What each symbol does to the items:
z688 m z646
z688 k z255
z688 w z919
z403 m z70
z403 k z909
z403 w z138
z255 m z389
z255 k z6
z255 w z135
z211 m z138
z211 k z920
z211 w z646
z382 m z33
z382 k z183
z382 w z32
z600 m z497
z600 k z359
z600 w z650
z911 m z933
z911 k z148
z911 w z105
z424 m z601
z424 k z127
z424 w z973
z818 m z592
z818 k z943
z818 w z825
z905 m z749
z905 k z32
z905 w z909
z23 m z148
z23 k z544
z23 w z73
z773 m z437
z773 k z320
z773 w z592
z783 m z255
z783 k z196
z783 w z437
z851 m z919
z851 k z437
z851 w z254
z640 m z269
z640 k z818
z640 w z544
z135 m z196
z135 k z70
z135 w z320
z666 m z578
z666 k z551
z666 w z911
z572 m z127
z572 k z33
z572 w z749
z630 m z909
z630 k z326
z630 w z920
z92 m z424
z92 k z572
z92 w z6
z544 m z708
z544 k z825
z544 w z199
z704 m z105
z704 k z73
z704 w z359
z749 m z382
z749 k z457
z749 w z741
z6 m z973
z6 k z749
z6 w z70
z825 m z278
z825 k z688
z825 w z193
z978 m z895
z978 k z704
z978 w z600
z254 m z773
z254 k z916
z254 w z818
z353 m z825
z353 k z329
z353 w z20
z236 m z326
z236 k z601
z236 w z92
z741 m z32
z741 k z363
z741 w z326
z329 m z688
z329 k z783
z329 w z851
z148 m z640
z148 k z708
z148 w z534
z70 m z905
z70 k z741
z70 w z630
z278 m z943
z278 k z646
z278 w z329
z943 m z211
z943 k z347
z943 w z688
z549 m z25
z549 k z254
z549 w z640
z592 m z916
z592 k z211
z592 w z278
z348 m z978
z348 k z497
z348 w z4
z497 m z704
z497 k z72
z497 w z464
z534 m z544
z534 k z353
z534 w z729
z449 m z523
z449 k z969
z449 w z352
z933 m z551
z933 k z640
z933 w z23
z969 m z666
z969 k z933
z969 w z705
z4 m z600
z4 k z464
z4 w z33
z138 m z630
z138 k z236
z138 w z347
z359 m z72
z359 k z810
z359 w z523
z909 m z741
z909 k z118
z909 w z236
z551 m z549
z551 k z269
z551 w z148
z781 m z352
z781 k z895
z781 w z348
z916 m z320
z916 k z138
z916 w z943
z919 m z783
z919 k z135
z919 w z773
z973 m z572
z973 k z382
z973 w z905
z447 m z348
z447 k z600
z447 w z127
z810 m z729
z810 k z930
z810 w z666
z320 m z403
z320 k z630
z320 w z211
z105 m z23
z105 k z534
z105 w z72
z578 m z930
z578 k z549
z578 w z933
z269 m z254
z269 k z592
z269 w z708
z73 m z534
z73 k z199
z73 w z810
z196 m z6
z196 k z905
z196 w z403
z705 m z911
z705 k z23
z705 w z704
z464 m z359
z464 k z950
z464 w z449
z363 m z781
z363 k z978
z363 w z447
z118 m z363
z118 k z348
z118 w z601
z183 m z449
z183 k z228
z183 w z781
z389 m z92
z389 k z973
z389 w z196
z352 m z228
z352 k z705
z352 w z978
z601 m z447
z601 k z4
z601 w z572
z895 m z705
z895 k z105
z895 w z497
z950 m z810
z950 k z578
z950 w z969
z347 m z920
z347 k z92
z347 w z255
z646 m z347
z646 k z389
z646 w z783
z650 m z464
z650 k z523
z650 w z183
z920 m z236
z920 k z424
z920 w z389
z930 m z20
z930 k z25
z930 w z551
z437 m z135
z437 k z403
z437 w z916
z326 m z118
z326 k z447
z326 w z424
z20 m z193
z20 k z851
z20 w z549
z72 m z73
z72 k z729
z72 w z950
z228 m z969
z228 k z911
z228 w z895
z457 m z183
z457 k z352
z457 w z363
z199 m z353
z199 k z193
z199 w z930
z25 m z851
z25 k z773
z25 w z269
z33 m z650
z33 k z449
z33 w z457
z523 m z950
z523 k z666
z523 w z228
z729 m z199
z729 k z20
z729 w z578
z32 m z457
z32 k z781
z32 w z118
z127 m z4
z127 k z650
z127 w z382
z193 m z329
z193 k z919
z193 w z25
z708 m z818
z708 k z278
z708 w z353

The rows follow the links: the fewer symbols apart two items are, the more alike their rows tend to be.

Each row is also shifted at random along 2 hidden directions that mean nothing.

Some items, each with a row of numbers:
z851 -> [ 117,  -21,  -57,   -2,  -29,    2,   24,    8,  -34,   25,   -2,    1,    7,  -10,    3,   32,   13,   -4,  -35,  -46,    3,    2,  -14,  -25,   43,   35,   56,    2,   22,    0,  -41,  -12,  -29,    9,   13,   -1,   24]
z544 -> [  64,    3,   20,  -21,  -12,  -32,   21,  -17,  -24,   26,  -11,   28,   11,  -27,    3,   24,   19,   12,   14,  -39,  -12,    0,  -50,    3,   -8,   20,   27,   -5,   24,  -24,  -12,   36,   -6,   15,   53,  -36,   -6]
z228 -> [ -40,   19,   63,  -13,   39,  -22,   14,  -22,   26,  -20,   10,    4,  -22,  -11,   19,  -28,  -11,   11,   37,    9,   -4,   -2,  -19,   27,  -34,  -12,  -50,  -32,  -26,    2,   46,   45,   44,  -18,  -13,  -51,  -30]
z135 -> [ -74,  -45,  -56,   -6,   -6,   20,  -11,   31,  -19,    6,  -28,   -4,   20,   -5,  -27,   28,   23,  -17,  -41,   -2,   47,   22,   18,   -2,   64,   32,   22,   33,   35,    1,  -23,  -25,  -52,   -2,  -10,   29,   26]
z825 -> [ -96,  -18,  -34,  -26,    5,  -39,   58,  -18,  -25,   35,  -14,    3,   -7,  -15,   40,   43,   51,   18,  -33,  -50,  -10,   -5,   -7,    5,   50,   35,   40,  -12,   15,  -10,  -27,   16,   -1,   -4,   27,  -37,   31]
z551 -> [  50,   -1,   22,  -19,    0,  -36,   36,  -29,   -3,   10,    0,   10,    5,  -16,   14,   24,   24,   19,   22,  -44,  -16,    0,  -48,    6,   -7,   22,    7,  -16,    7,  -12,  -12,   45,   18,   -1,   36,  -53,   -6]
z403 -> [ -43,  -45,  -63,   12,    6,   29,   -8,   25,  -13,    7,   -5,  -11,    9,  -13,  -29,    9,   19,  -25,  -36,   12,   42,   21,   32,  -14,   51,   30,   20,   16,   14,   30,   -9,  -48,  -46,    2,  -38,   26,   27]
z254 -> [  74,    5,  -48,  -10,    7,  -10,   41,  -19,  -31,   40,   -7,  -15,   -7,  -16,   51,   26,   21,   16,  -23,  -50,  -29,  -16,  -12,  -18,   37,   13,   52,   12,    7,   -6,  -15,  -14,   -2,   17,   26,   -3,   39]
z549 -> [ -26,    9,   14,  -30,   -2,  -43,   25,  -26,  -26,   38,  -21,   21,    8,  -30,   20,   31,   28,   14,   11,  -46,  -24,  -10,  -43,    1,    3,   20,   34,   -6,   23,  -29,  -14,   40,    5,   15,   59,  -33,    5]
z773 -> [  -8,  -37,  -48,   -3,    4,  -24,   39,  -20,  -13,   16,   -2,  -19,   32,  -13,    4,   45,   52,    6,   -1,  -22,  -21,   21,    3,  -11,   29,   42,   38,   14,   18,    7,  -29,   -8,  -25,   19,   22,    7,   35]
z818 -> [ -79,  -28,  -36,  -23,   -6,  -38,   57,  -14,  -24,   29,  -13,    5,   -1,   -8,   32,   39,   43,   17,  -35,  -50,   -9,    1,   -6,   -3,   54,   46,   39,  -17,    9,   -2,  -34,   14,   -2,   -7,   22,  -37,   29]
z382 -> [  43,   15,    6,   17,   24,   46,  -46,   20,    3,  -11,   24,   -2,  -13,   -7,  -19,  -45,  -41,  -16,   11,   48,   32,   -1,   16,    2,  -16,  -26,  -29,   10,  -18,   23,   45,  -32,   -2,    7,  -54,   34,  -14]
z199 -> [ -56,  -10,   26,  -23,   12,  -61,   46,  -46,   -3,   21,  -14,    6,   12,  -27,   12,   36,   40,   20,   25,  -41,  -25,    4,  -47,   14,    2,   32,    9,  -18,   11,  -21,   -4,   55,   17,    3,   45,  -60,    0]
z969 -> [  49,    0,   65,    1,  -58,   -3,  -29,   27,   -5,    4,    9,   64,   -7,   -9,  -40,  -22,  -38,  -13,    5,   -3,   37,   -2,  -41,   -6,  -39,    4,  -16,  -52,    7,   -4,  -21,   38,    6,  -16,    0,  -50,  -40]
z196 -> [  11,  -34,  -64,   17,    3,   38,  -16,   27,  -11,    3,    3,  -15,   13,  -12,  -33,    1,    6,  -22,  -33,   15,   29,   14,   25,  -19,   39,   23,   25,   16,    9,   24,   -8,  -48,  -48,   10,  -44,   45,   28]
z352 -> [  24,   -1,   46,    6,  -15,    8,  -16,   17,   25,  -48,    9,   12,  -11,   40,  -12,  -22,  -33,   -9,   14,   20,   26,    7,    3,   14,  -26,  -29,  -59,  -14,  -18,    3,   -2,   22,   26,  -38,  -28,  -22,  -33]
z23 -> [  61,  -18,   30,   -9,  -73,  -20,   20,   29,   -9,  -13,    0,   46,   -8,   34,   -8,   15,  -14,  -11,  -23,  -45,   24,   -1,  -32,   -4,    5,   15,  -10,  -55,    4,   -8,  -56,   38,   16,  -35,    1,  -67,  -23]
z895 -> [  76,    6,   56,    3,   -9,   10,  -15,   15,   17,  -27,   10,   24,   -8,    7,  -22,  -31,  -33,   -4,   22,   11,   36,    1,  -27,   21,  -32,  -15,  -44,  -29,   -8,   -5,   17,   32,   19,  -18,  -24,  -36,  -42]
z943 -> [-103,    7,  -46,  -12,   73,  -36,   43,  -72,    7,   27,  -11,  -50,   20,  -27,   52,   36,   66,   37,   25,  -19,  -79,   -6,   11,   16,   13,   13,   38,   46,    1,  -11,   24,   -7,   -1,   38,   51,   32,   45]
z320 -> [  13,    7,  -54,   -9,   23,   27,  -16,    6,  -23,   21,  -20,  -24,   11,  -13,   20,   14,   13,    0,  -25,   -8,    6,   -1,    9,   -6,   44,   -6,   35,   62,   26,  -14,   15,  -36,  -32,   22,   22,   58,   32]
z523 -> [  12,    5,   62,    3,  -13,   -7,  -13,    0,   14,  -21,    8,   36,  -11,   -7,  -26,  -29,  -26,  -10,   24,    6,   36,    7,  -28,   16,  -34,    2,  -45,  -40,   -7,   -3,   15,   46,   21,  -17,  -17,  -53,  -37]
z20 -> [ -16,    7,   13,  -24,  -13,  -37,   21,  -16,  -28,   38,  -27,   24,    9,  -31,   10,   25,   25,   12,   -4,  -41,   -7,  -12,  -46,    1,   10,   27,   30,   -7,   26,  -30,  -13,   30,   -5,   11,   53,  -29,   10]
z973 -> [ -87,  -22,  -17,   18,   -4,   20,  -23,   23,   24,  -37,  -11,  -27,   18,   28,  -38,    0,    2,  -18,   -3,   42,   13,   23,   50,    7,    9,   -7,  -23,   29,    5,    7,    2,  -26,  -21,   -8,  -21,   53,    6]
z457 -> [  24,   17,   18,   35,    3,   32,  -44,   14,   15,  -12,   28,    4,  -12,    3,  -23,  -52,  -47,  -15,   10,   48,    5,   -2,   23,  -15,  -47,  -32,  -21,  -17,  -31,   24,   19,  -26,    7,    3,  -34,   28,  -24]
z424 -> [  14,  -35,  -16,   18,  -38,   49,  -55,   54,    9,  -48,   -9,   -3,   21,   39,  -69,   -5,  -22,  -39,  -20,   42,   58,   23,   37,   -4,   11,  -12,  -24,   32,   24,    4,  -15,  -29,  -40,  -15,  -42,   53,   -4]
z92 -> [   0,  -44,  -40,   37,  -34,   37,  -38,   34,    7,  -31,   12,  -11,   33,   15,  -67,    2,   -4,  -33,  -12,   39,   20,   32,   49,  -20,    5,   10,    1,   13,   17,   24,  -30,  -41,  -46,    4,  -33,   59,   16]
z600 -> [ 158,   14,   35,   21,  -65,   43,  -54,   52,   11,  -47,    9,   27,  -12,   53,  -32,  -40,  -71,  -29,   -4,   26,   32,    0,    2,   -7,  -36,  -48,  -39,   -5,   -3,    2,  -17,   -4,    9,  -28,  -33,   10,  -42]
z919 -> [   4,  -48,  -44,   -3,  -15,  -14,   23,   -4,  -13,    6,  -11,   -8,   44,  -13,  -32,   45,   46,   -7,   -8,  -24,   -7,   28,   -1,  -10,   33,   52,   40,   19,   34,    4,  -48,   -7,  -40,   14,   15,    8,   27]

In each set, the symbols that take the first to the second take the third to the fourth, perhaps in another order. Give the fourth.
Answer with the item's name.
A [-102,  -64,  -55,    0,  -13,   20,   -6,   37,  -13,    2,  -14,    2,   16,   -9,  -41,   17,   30,  -27,  -46,    6,   59,   35,   33,   -6,   62,   51,   14,    0,   22,   21,  -24,  -27,  -54,  -12,  -38,   13,   25]
B [-104,  -34,  -33,   25,   -6,    9,  -17,   14,   25,  -29,    3,  -21,   28,   21,  -37,    4,   17,  -16,   -3,   43,   -5,   23,   52,   -7,    3,    9,   -8,   14,    1,   25,  -13,  -31,  -29,    1,  -23,   49,   15]
C [   7,    7,   51,   -1,   10,   -3,   -4,    0,   22,  -37,    5,   18,  -15,   13,   -5,  -26,  -27,   -2,   25,   12,   30,    2,  -14,   25,  -23,  -14,  -58,  -19,  -17,   -4,   19,   35,   34,  -25,  -23,  -47,  -32]
D z72

A [ -18,   21,   63,   -5,  -17,  -16,   -9,   -5,    4,    6,    9,   42,  -13,  -10,  -10,  -24,  -17,    0,   22,    1,   14,   -8,  -28,   11,  -41,    6,  -27,  -47,  -14,   -1,   10,   47,   24,   -9,    3,  -50,  -33]
B [  -2,   35,   60,   -5,  -28,  -24,   -1,    1,   -5,   14,    4,   44,  -22,   -3,   10,  -17,  -21,    5,    7,  -18,   -2,  -20,  -30,   -1,  -42,  -16,   -5,  -44,   -9,   -6,   -5,   33,   28,  -11,   18,  -47,  -24]
C [  70,  -32,  -51,    7,  -15,   -8,   22,   -1,  -17,   18,    1,   -9,   28,   -9,  -14,   39,   34,   -3,  -12,  -28,   -9,   18,   -5,  -16,   30,   39,   45,    5,   20,    4,  -42,   -9,  -35,   14,   16,    6,   29]
D z688

A [ -73,  -21,   61,   -8,   -1,  -23,    5,    8,   21,  -34,    8,   36,   -8,    4,  -28,  -23,   -6,   -9,   20,    4,   45,   17,  -17,   28,  -23,   18,  -56,  -50,  -10,    3,    5,   56,   25,  -36,  -29,  -70,  -36]
B [   5,   32,   53,   -6,  -34,  -27,    7,    2,   -7,   13,    4,   41,  -26,    1,   13,  -11,  -25,    5,    0,  -18,   -6,  -26,  -30,   -4,  -36,   -9,   -9,  -46,   -8,  -13,  -14,   34,   31,  -16,   14,  -46,  -22]
C [ -28,  -46,  -59,   -2,  -11,   40,  -13,   39,  -21,    3,  -17,    1,   10,   -9,  -33,   15,   17,  -21,  -42,    3,   55,   22,   20,  -11,   62,   30,   31,   24,   24,   17,  -18,  -36,  -53,    0,  -30,   26,   26]
D z6

A [  -8,   -9,   22,  -21,    4,  -51,   42,  -28,   -1,   12,  -11,   22,   15,  -21,    7,   34,   30,   13,   24,  -41,  -12,    4,  -41,   13,   -3,   37,    8,  -24,   13,  -20,  -14,   51,   14,   -3,   38,  -61,   -5]
B [ -29,  -23,  -64,    5,   24,   29,   -2,    9,  -15,   15,    1,  -27,    4,  -14,   -5,    1,   15,   -6,  -32,   14,   21,    9,   26,   -9,   42,   18,   28,   22,    6,   23,    4,  -52,  -38,   11,  -28,   39,   27]
C [ -50,   37,   65,   -5,   -2,  -39,    8,  -22,    2,   19,    5,   32,  -24,  -11,   21,  -22,  -18,   13,   22,   -5,  -15,  -21,  -30,   10,  -44,  -14,  -14,  -50,  -20,   -8,   17,   42,   39,   -9,   24,  -47,  -25]
D z773

A [ -90,  -18,  -55,  -13,   35,   16,    7,    2,  -15,   18,  -21,  -28,    3,  -18,   17,   22,   30,    3,  -27,    2,    8,    4,   25,    5,   56,   18,   26,   42,   14,    6,   14,  -27,  -27,   10,   -5,   35,   36]
B [  58,  -34,  -66,   11,  -10,   53,  -28,   47,  -28,    6,   -5,   -8,   15,  -10,  -32,    4,   -2,  -25,  -42,    9,   51,   11,   21,  -20,   49,   20,   30,   34,   23,   21,  -15,  -57,  -59,   15,  -26,   48,   21]
C [ -21,   15,   52,   -6,   26,  -10,    7,   -9,   34,  -36,    8,   -5,  -18,   22,   13,  -23,  -13,    6,   26,   14,    5,    1,   -5,   28,  -23,  -23,  -62,  -15,  -29,   -6,   31,   36,   49,  -29,  -28,  -40,  -29]
D z895

A [   5,   13,   15,  -32,    1,  -38,   23,  -32,  -22,   39,  -22,   20,    7,  -32,   20,   26,   24,   17,   15,  -41,  -27,  -10,  -44,    4,    2,   21,   34,    3,   22,  -30,   -2,   37,    0,   20,   59,  -27,    7]
B [   5,   -7,  -37,  -19,    0,  -25,   41,  -18,  -31,   39,   -9,   -1,   -9,   -9,   41,   35,   33,   13,  -31,  -50,  -13,  -10,  -13,   -8,   40,   32,   49,   -2,   11,   -6,  -27,   -1,   -4,    2,   26,  -20,   28]
C [ -54,    2,  -40,  -22,   41,   -1,    9,  -24,   -4,   22,  -31,  -36,   15,  -16,   33,   30,   36,   18,   -3,   -6,  -28,   -6,   13,    4,   34,    2,   34,   62,   23,  -17,   21,  -18,  -22,   21,   38,   49,   41]
D z196

A [  11,   34,  -63,    6,   84,   30,    9,  -41,   -3,   32,   11,  -65,  -22,  -30,   63,   -9,   12,   27,    5,   15,  -51,  -24,   29,  -10,   11,  -24,   30,   48,  -26,   19,   66,  -66,   -5,   48,   -9,   63,   41]
B [ -80,  -23,   -6,    3,   22,   34,  -29,   24,   22,  -33,   -3,  -10,    1,   14,  -25,  -19,   -4,  -18,   -2,   37,   45,   19,   33,   16,   13,  -10,  -42,   16,   -7,   12,   30,  -18,  -10,  -20,  -54,   25,  -10]
C [  41,    2,  -51,  -11,   19,   29,  -19,    2,  -23,   18,  -30,  -24,   10,  -11,   10,   16,   12,    5,  -18,   -8,    1,   -4,    7,   -8,   39,   -5,   40,   71,   32,  -14,   14,  -31,  -37,   29,   32,   64,   32]
D z909

A [  31,  -21,   24,  -16,  -21,  -41,   36,  -16,   -9,    0,   -8,   21,   19,  -10,   -2,   29,   25,    6,   16,  -43,    3,   10,  -42,    6,   -2,   40,    3,  -26,   16,  -18,  -28,   52,   10,  -12,   26,  -67,   -4]
B [   7,  -51,  -47,   -6,  -50,  -16,   31,   22,  -29,   21,  -10,   23,   13,    0,  -18,   39,   34,  -12,  -51,  -48,   26,   14,  -14,  -17,   50,   57,   45,  -18,   26,    5,  -65,    9,  -29,  -11,    3,  -30,   23]
C [-113,  -56,  -52,   27,    4,   14,   -2,   12,    5,  -14,   12,  -16,   24,    3,  -45,    8,   28,  -18,  -20,   31,   14,   26,   44,  -15,   20,   40,    8,   -4,   -1,   39,  -17,  -33,  -40,    3,  -42,   31,   21]
D z118

A [ 117,   -1,   18,   -8,  -14,  -23,   19,  -18,  -15,   11,   -3,   17,   11,  -18,    8,   17,    4,    8,   19,  -43,  -13,    1,  -49,    6,   -8,   19,   14,   -9,   11,  -20,  -22,   39,    9,    6,   33,  -42,   -7]
B [ -12,   11,  -49,  -20,   34,   15,   -4,   -9,  -19,   22,  -28,  -36,   10,  -15,   29,   22,   21,   16,  -11,   -4,  -16,   -5,   11,    3,   40,   -9,   39,   65,   26,  -18,   25,  -36,  -23,   28,   33,   59,   35]
C [-125,  -42,  -57,    7,   26,    7,   14,    3,    3,    6,   13,  -22,   17,  -14,  -13,    5,   33,   -9,  -17,   24,    7,   20,   40,   -8,   36,   36,   16,    3,   -4,   38,   -5,  -36,  -30,    8,  -41,   29,   28]
D z183

A [  94,   49,   62,    1,   -6,   -6,  -16,   -5,   -8,   20,    8,   34,  -26,  -20,   14,  -37,  -47,   12,   28,   -4,  -11,  -28,  -44,   -8,  -54,  -30,   -6,  -27,  -16,  -11,   17,   25,   28,   12,   17,  -20,  -32]
B [  60,   -9,   25,  -23,   -9,  -37,   36,  -23,   -2,    3,   -5,   10,    2,   -7,   16,   22,   21,   10,   15,  -41,  -13,    2,  -43,    6,   -6,   21,    1,  -21,    5,  -16,  -17,   46,   21,   -8,   26,  -55,  -13]
C [ -97,   -5,   50,  -11,  -48,  -43,   30,    8,   -3,   -8,    1,   46,  -22,   25,    5,   11,    1,    2,  -16,  -28,    1,   -8,  -18,   10,  -10,   11,  -16,  -66,   -4,   -5,  -44,   59,   35,  -45,   12,  -76,  -14]
D z640

A [  22,   21,   -9,    9,   40,   48,  -37,    8,   26,  -26,   -8,  -36,   -6,   14,    9,  -31,  -25,   -2,    6,   42,    5,   -4,   30,   10,    0,  -47,  -29,   58,  -12,   -5,   45,  -37,   -1,    9,  -23,   65,   -3]
B [  36,   13,   38,   31,  -42,   20,  -38,   34,   15,  -35,   27,   15,  -11,   37,  -29,  -35,  -50,  -18,    0,   37,    8,   -1,   21,  -10,  -46,  -35,  -33,  -28,  -19,   12,  -13,   -5,    5,  -19,  -28,   14,  -35]
C [  54,  -13,   22,  -14,  -34,  -31,   36,    1,   -5,   -9,   -4,   27,    0,   10,    1,   23,    9,   -4,   -6,  -44,    9,    8,  -33,    7,    6,   22,   -4,  -39,    6,  -12,  -37,   47,   20,  -25,    7,  -68,  -13]
D z193

A [-100,   -9,   -5,  -34,  -14,  -41,   41,  -10,  -31,   35,  -29,   23,   -2,  -15,   24,   39,   37,   10,  -30,  -48,   -3,  -11,  -22,    4,   37,   38,   37,  -13,   24,  -19,  -32,   32,   -2,   -6,   42,  -43,   22]
B [ -74,  -13,    9,  -26,  -23,  -41,   20,   -7,  -29,   34,  -31,   37,    7,  -16,    1,   33,   34,    6,  -17,  -46,    3,    3,  -37,    0,   21,   36,   37,  -15,   31,  -20,  -30,   40,   -5,   -4,   49,  -39,   11]
C [ -13,   20,  -10,   -1,   54,   39,  -29,   -1,   22,  -28,    4,  -43,  -12,   11,   17,  -29,  -19,    6,   15,   43,    0,   -8,   30,   21,    5,  -48,  -34,   50,  -16,    0,   63,  -32,    3,    4,  -30,   53,   -1]
D z326

A [ -92,  -24,  -24,  -27,  -26,  -35,   46,    1,  -29,   34,  -21,   24,    0,  -13,   13,   45,   43,    4,  -41,  -55,   14,    4,  -14,   -1,   50,   46,   31,  -17,   18,  -11,  -48,   22,  -10,  -12,   22,  -43,   23]
B [ -57,  -34,  -50,   -9,   -2,   27,  -14,   21,  -19,    5,  -25,  -11,    7,  -10,  -18,   21,   29,  -10,  -36,    1,   32,   19,   18,   -1,   54,   26,   20,   37,   32,    2,   -8,  -27,  -51,    1,   -3,   35,   27]
C [ 104,  -28,  -56,    1,  -15,    0,   30,   -8,  -28,   25,    1,   -3,   10,   -6,    8,   34,   25,    2,  -24,  -36,   -7,    3,  -12,  -22,   36,   28,   51,   10,   16,   -2,  -34,  -16,  -21,   16,   18,    3,   31]
D z196

